Below are the code and all the weights of a small trained network. Each question names an input and a target symbol and asks about switching units off, where a switched-off unit gives its printed mean instead of its output.

import numpy as np


def w(rows, s, z=0):
    codes = np.array(rows[::2]) - 128.0
    scale = np.full(codes.shape[1], s)
    scale[-1] = z or s
    return codes * scale


def norm(h):
    return h / np.sqrt((h * h).mean(-1, keepdims=True) + 1e-5)


def f(y):
    return y / 2 * (1 + np.tanh(0.7978845608 * (y + 0.044715 * y**3)))


def softmax(a):
    e = np.exp(a - a.max(-1, keepdims=True))
    return e / e.sum(-1, keepdims=True)


def log_softmax(a):
    a = a - a.max(-1, keepdims=True)
    return a - np.log(np.exp(a).sum(-1, keepdims=True))


def net(x, mask):
    ids = ['ΠΦΩαβεηλτ'.index(c) for c in x.split()]
    T = len(ids)
    res = E[ids] + P[:T]
    u = 0
    for l in range(2):
        q, k, v = (norm(res) @ M[l].T for M in (Q, K, V))
        z = softmax(np.where(np.tri(T) > 0, q @ k.T / 4**0.5, -1e9)) @ v
        res = res + np.where(mask[u], z, O[l][:, -1]) @ O[l][:, :-1]
        u += 1
        y = f(norm(res) @ A[l][:, :-1].T + A[l][:, -1])
        res = res + np.where(mask[u : u + 4], y, B[l][:, -1]) @ B[l][:, :-1]
        u += 4
    return log_softmax(norm(res)[-1] @ U[:, :-1].T + U[:, -1])


Q, K, V, O, A, B = {}, {}, {}, {}, {}, {}
E = w([
[158,100,146],'Π',
[162,96,143],'Φ',
[139,153,136],'Ω',
[141,154,137],'α',
[28,101,5],'β',
[163,91,124],'ε',
[92,159,149],'η',
[150,113,26],'λ',
[99,116,93],'τ',
],0.026)
P = w([
[132,235,254],'0',
[97,244,199],'1',
[96,209,148],'2',
[127,139,172],'3',
[145,97,162],'4',
[141,80,149],'5',
[141,59,121],'6',
[132,62,153],'7',
[134,66,168],'8',
],0.0043)
Q[0] = w([
[154,1,246],'L0H0',
[21,154,145],'L0H0',
[23,140,142],'L0H0',
[86,193,57],'L0H0',
],0.0086)
K[0] = w([
[185,255,195],'L0H0',
[1,55,197],'L0H0',
[22,63,162],'L0H0',
[31,157,105],'L0H0',
],0.0092)
V[0] = w([
[104,76,75],'L0H0',
[249,231,90],'L0H0',
[41,88,76],'L0H0',
[148,149,96],'L0H0',
],0.011)
O[0] = w([
[182,143,136,66],'L0H0',
[111,244,145,254],'L0H0',
[189,5,171,79],'L0H0',
[181,109,136,154],'L0H0',
],0.011,0.0054)
A[0] = w([
[90,145,1,215],'L0N0',
[10,227,39,35],'L0N1',
[201,206,111,253],'L0N2',
[253,244,113,113],'L0N3',
],0.0067,0.006)
B[0] = w([
[191,136,120,209],'L0N0',
[119,13,163,180],'L0N1',
[232,78,178,255],'L0N2',
[21,145,254,190],'L0N3',
],0.0091,0.0073)
Q[1] = w([
[182,140,253],'L1H0',
[135,61,10],'L1H0',
[40,66,163],'L1H0',
[148,139,8],'L1H0',
],0.0083)
K[1] = w([
[91,116,28],'L1H0',
[157,212,249],'L1H0',
[197,170,116],'L1H0',
[92,134,162],'L1H0',
],0.013)
V[1] = w([
[142,49,43],'L1H0',
[138,189,54],'L1H0',
[63,237,25],'L1H0',
[254,190,25],'L1H0',
],0.0059)
O[1] = w([
[154,1,138,6],'L1H0',
[129,174,67,84],'L1H0',
[150,78,158,51],'L1H0',
[247,180,97,95],'L1H0',
],0.011,0.0024)
A[1] = w([
[80,119,182,242],'L1N0',
[166,119,170,4],'L1N1',
[118,176,248,127],'L1N2',
[214,208,159,153],'L1N3',
],0.012,0.0045)
B[1] = w([
[121,38,254,201],'L1N0',
[5,119,48,122],'L1N1',
[127,89,52,255],'L1N2',
[158,112,175,237],'L1N3',
],0.011,0.0095)
U = w([
[150,89,84,255],'Π',
[189,85,165,36],'Φ',
[133,151,114,99],'Ω',
[112,206,127,242],'α',
[149,128,112,76],'β',
[158,154,152,86],'ε',
[28,100,163,120],'η',
[254,138,144,148],'λ',
[196,45,126,152],'τ',
],0.015,0.0052)

Each question gives the input, a string of symbols that net reads in full, and the target symbol t.
The units are the heads (4 rows each of Q, K, V and O) and the neurons (one row each of A and B). Each row of codes is followed by its name. A weight is (code - 128) times the scale printed after its matrix; where a second scale follows, it is the last column's (O, A, B and U).
mask holds one flag per unit, layer by layer, with each layer's heads first. A switched-off unit (its flag False) gives its mean, the last column of its rows in O or B, instead of its output. The means were averaged over made-up inputs and are rounded, as every weight is.
A unit's drop is (log p(t) with every unit on - log p(t) with that unit switched off) / (log p(t) with every unit on - log p(t) with every unit switched off).
The circuit of an input: a set's keep is (log p(t) with only the set's units on - log p(t) with every unit switched off) / (log p(t) with every unit on - log p(t) with every unit switched off). Starting from all 10 units, units are removed one at a time, each time the one whose removal leaves the highest keep (on an exact tie, the one counted first), for as long as the keep stays at least 0.8.
circuit, biggest first: the units of the circuit, biggest drop first
top k neurons: the k neurons with the biggest drops, biggest first
k most important neurons of layer l: the k neurons of layer l with the biggest drops, biggest first
drop of u: that unit's drop, to one decimal
input α α Φ, target α: circuit, biggest first -> (L0H0)
input λ ε η η λ, target λ: circuit, biggest first -> (L1N2 L0H0)
input α τ ε α α Π, target η: circuit, biggest first -> (L1H0 L0N1)
input η λ Ω α η Π, target η: top 2 neurons -> (L0N3 L0N2)
input ε λ α λ η η Ω, target η: circuit, biggest first -> (L0H0 L0N2 L0N3 L1H0)
input Π Ω α α λ λ η, target λ: 3 most important neurons of layer 0 -> (L0N1 L0N3 L0N2)
input α η α Φ, target η: 2 most important neurons of layer 0 -> (L0N1 L0N2)
input Π η α λ α α α Ω, target α: top 2 neurons -> (L0N3 L1N0)
input α η ε, target η: top 2 neurons -> (L0N1 L0N2)
input α η α β η λ α λ η, target τ: 2 most important neurons of layer 0 -> (L0N1 L0N3)
input α λ η, target λ: 2 most important neurons of layer 0 -> (L0N3 L0N1)
input λ α η η α, target η: 2 most important neurons of layer 0 -> (L0N3 L0N2)
input α α α Ω, target α: drop of L0H0 -> 0.8
input α α Π, target α: drop of L0H0 -> 0.7
input η ε α η Φ, target η: drop of L0N2 -> 0.0
input λ α τ, target τ: drop of L0H0 -> 2.5
input τ α α, target τ: most important neuron of layer 0 -> (L0N3)
